Here is a tiny trained network, its code and every weight. The questions are about switching its units off for an input and a class, where a switched-off unit gives its printed mean instead of its output.

import numpy as np


def w(rows, s, z=0):
    codes = np.array(rows[::2]) - 128.0
    scale = np.full(codes.shape[1], s)
    scale[-1] = z or s
    return codes * scale


def norm(h):
    return h / np.sqrt((h * h).mean(-1, keepdims=True) + 1e-5)


def f(y):
    return y / 2 * (1 + np.tanh(0.7978845608 * (y + 0.044715 * y**3)))


def log_softmax(a):
    a = a - a.max(-1, keepdims=True)
    return a - np.log(np.exp(a).sum(-1, keepdims=True))


def net(x, mask):
    res = np.array(x, float).reshape(1, 8) / 4 @ E
    u = 0
    for l in range(2):
        y = f(norm(res) @ A[l][:, :-1].T + A[l][:, -1])
        res = res + np.where(mask[u : u + 9], y, B[l][:, -1]) @ B[l][:, :-1]
        u += 9
    return log_softmax(norm(res)[-1] @ U[:, :-1].T + U[:, -1])


A, B = {}, {}
E = w([
[127,130,127,126,127,131,128],'x0',
[177,82,152,87,91,185,253],'x1',
[237,220,166,152,116,73,161],'x2',
[128,127,127,128,128,126,129],'x3',
[126,129,127,129,124,127,129],'x4',
[130,126,124,129,130,127,127],'x5',
[89,164,127,36,178,72,169],'x6',
[129,127,128,128,127,127,128],'x7',
],0.0054)
A[0] = w([
[222,165,128,114,105,130,175,59],'L0N0',
[91,121,183,67,150,140,146,100],'L0N1',
[179,126,168,170,90,128,78,106],'L0N2',
[135,65,125,193,79,158,177,67],'L0N3',
[166,104,129,254,99,191,94,253],'L0N4',
[35,114,103,132,146,118,13,162],'L0N5',
[151,69,120,179,131,230,79,110],'L0N6',
[164,237,112,179,148,79,67,95],'L0N7',
[96,76,109,86,118,222,178,82],'L0N8',
],0.0076,0.0037)
B[0] = w([
[163,145,99,159,200,246,123,194],'L0N0',
[187,109,85,174,133,13,157,150],'L0N1',
[154,74,54,153,189,58,56,171],'L0N2',
[58,229,182,139,82,200,90,157],'L0N3',
[235,40,122,213,51,54,125,248],'L0N4',
[230,152,131,151,192,231,206,254],'L0N5',
[46,215,255,130,57,170,163,178],'L0N6',
[67,124,132,66,19,22,96,247],'L0N7',
[111,77,72,76,30,69,110,180],'L0N8',
],0.0083,0.0062)
A[1] = w([
[133,130,101,110,246,153,150,22],'L1N0',
[98,131,154,193,141,92,181,41],'L1N1',
[51,219,181,76,159,87,102,3],'L1N2',
[168,123,124,188,170,240,78,47],'L1N3',
[138,159,132,77,189,177,155,122],'L1N4',
[127,165,115,90,173,161,160,128],'L1N5',
[209,157,146,194,153,140,227,101],'L1N6',
[72,62,80,64,164,119,144,98],'L1N7',
[88,74,167,189,78,142,78,75],'L1N8',
],0.012,0.0017)
B[1] = w([
[82,254,60,88,149,140,158,186],'L1N0',
[188,68,92,59,128,186,56,127],'L1N1',
[151,115,254,70,182,170,113,160],'L1N2',
[201,23,209,167,113,154,128,204],'L1N3',
[84,181,37,99,139,64,111,183],'L1N4',
[74,158,65,104,132,77,72,171],'L1N5',
[86,107,132,175,203,192,87,248],'L1N6',
[201,134,129,202,112,55,64,151],'L1N7',
[79,162,75,44,198,132,198,172],'L1N8',
],0.013,0.011)
U = w([
[164,61,168,211,158,229,127,203],'0',
[178,108,87,152,59,1,99,192],'1',
[68,215,46,110,223,135,89,168],'2',
[138,159,249,36,157,96,89,3],'3',
[61,140,127,79,28,169,221,56],'4',
],0.0098,0.0015)

Each question gives the input, the list of numbers given to net, and the class t.
The units are the neurons (one row each of A and B). Each row of codes is followed by its name. A weight is (code - 128) times the scale printed after its matrix; where a second scale follows, it is the last column's (A, B and U).
mask holds one flag per neuron, layer by layer. A switched-off neuron (its flag False) gives its mean, the last column of its row in B, instead of its output. The means were averaged over made-up inputs and are rounded, as every weight is.
A unit's drop is (log p(t) with every unit on - log p(t) with that unit switched off) / (log p(t) with every unit on - log p(t) with every unit switched off).
The circuit of an input: a set's keep is (log p(t) with only the set's units on - log p(t) with every unit switched off) / (log p(t) with every unit on - log p(t) with every unit switched off). Starting from the 12 units with the biggest drops (on a tie, the unit counted first), units are removed one at a time, each time the one whose removal leaves the highest keep (on an exact tie, the one counted first), for as long as the keep stays at least 0.8.
units of the circuit, in order: the units of the circuit, biggest drop first
k most important neurons: the k neurons with the biggest drops, biggest first
k most important neurons of layer l: the k neurons of layer l with the biggest drops, biggest first
drop of u: that unit's drop, to one decimal
input [8,1,-8,-2,1,3,8,2], class 1: 2 most important neurons	(L1N7; L0N8)
input [-1,-3,5,3,-6,5,3,1], class 3: units of the circuit, in order	(L1N2; L0N4)
input [1,1,-4,6,-7,1,-8,-8], class 4: most important neuron	(L0N6)
input [-2,0,-8,6,8,5,-1,0], class 0: 3 most important neurons	(L0N5; L0N7; L1N0)
input [-8,1,-6,-4,4,0,-6,7], class 4: units of the circuit, in order	(L0N6; L1N6)
input [5,-2,2,-3,6,5,1,7], class 3: 2 most important neurons	(L0N4; L1N2)
input [-6,-8,-8,-7,-6,6,0,0], class 0: 2 most important neurons	(L1N3; L1N8)
input [6,6,0,2,1,-5,-1,-7], class 4: 3 most important neurons	(L0N8; L0N5; L1N6)
input [5,1,0,8,1,-7,4,6], class 1: 3 most important neurons of layer 0	(L0N5; L0N0; L0N6)
input [6,-1,1,6,-8,6,6,0], class 3: 2 most important neurons of layer 0	(L0N5; L0N4)
input [-8,-2,3,-3,0,-3,2,2], class 3: units of the circuit, in order	(L0N4; L1N2)
input [5,-8,1,0,-2,-6,1,4], class 3: 2 most important neurons	(L0N7; L0N4)
input [-4,7,0,6,7,0,-6,1], class 4: 3 most important neurons	(L0N5; L0N8; L1N8)
input [5,-4,-8,6,7,2,0,-4], class 0: 2 most important neurons of layer 1	(L1N3; L1N8)
input [0,-6,4,-4,-3,-5,5,-7], class 3: most important neuron of layer 1	(L1N2)
input [-1,-2,3,-7,0,7,5,7], class 3: 2 most important neurons	(L1N2; L0N4)
input [-6,-3,6,0,1,-7,5,2], class 3: 2 most important neurons	(L1N2; L0N4)
input [2,1,-3,8,5,2,8,1], class 1: 2 most important neurons of layer 0	(L0N5; L0N0)
input [4,6,-1,0,5,1,-6,8], class 4: 2 most important neurons of layer 0	(L0N5; L0N8)
input [8,8,-7,1,0,5,2,4], class 1: most important neuron	(L1N7)
input [-6,-7,3,8,-7,-4,-2,0], class 1: drop of L0N7	1.0
input [3,-1,-2,-3,8,0,-3,8], class 0: drop of L0N5	0.1
input [-4,5,-6,0,-2,-5,-4,1], class 4: drop of L0N2	0.0
input [5,-6,-8,-7,3,7,-5,-2], class 0: drop of L0N5	0.3
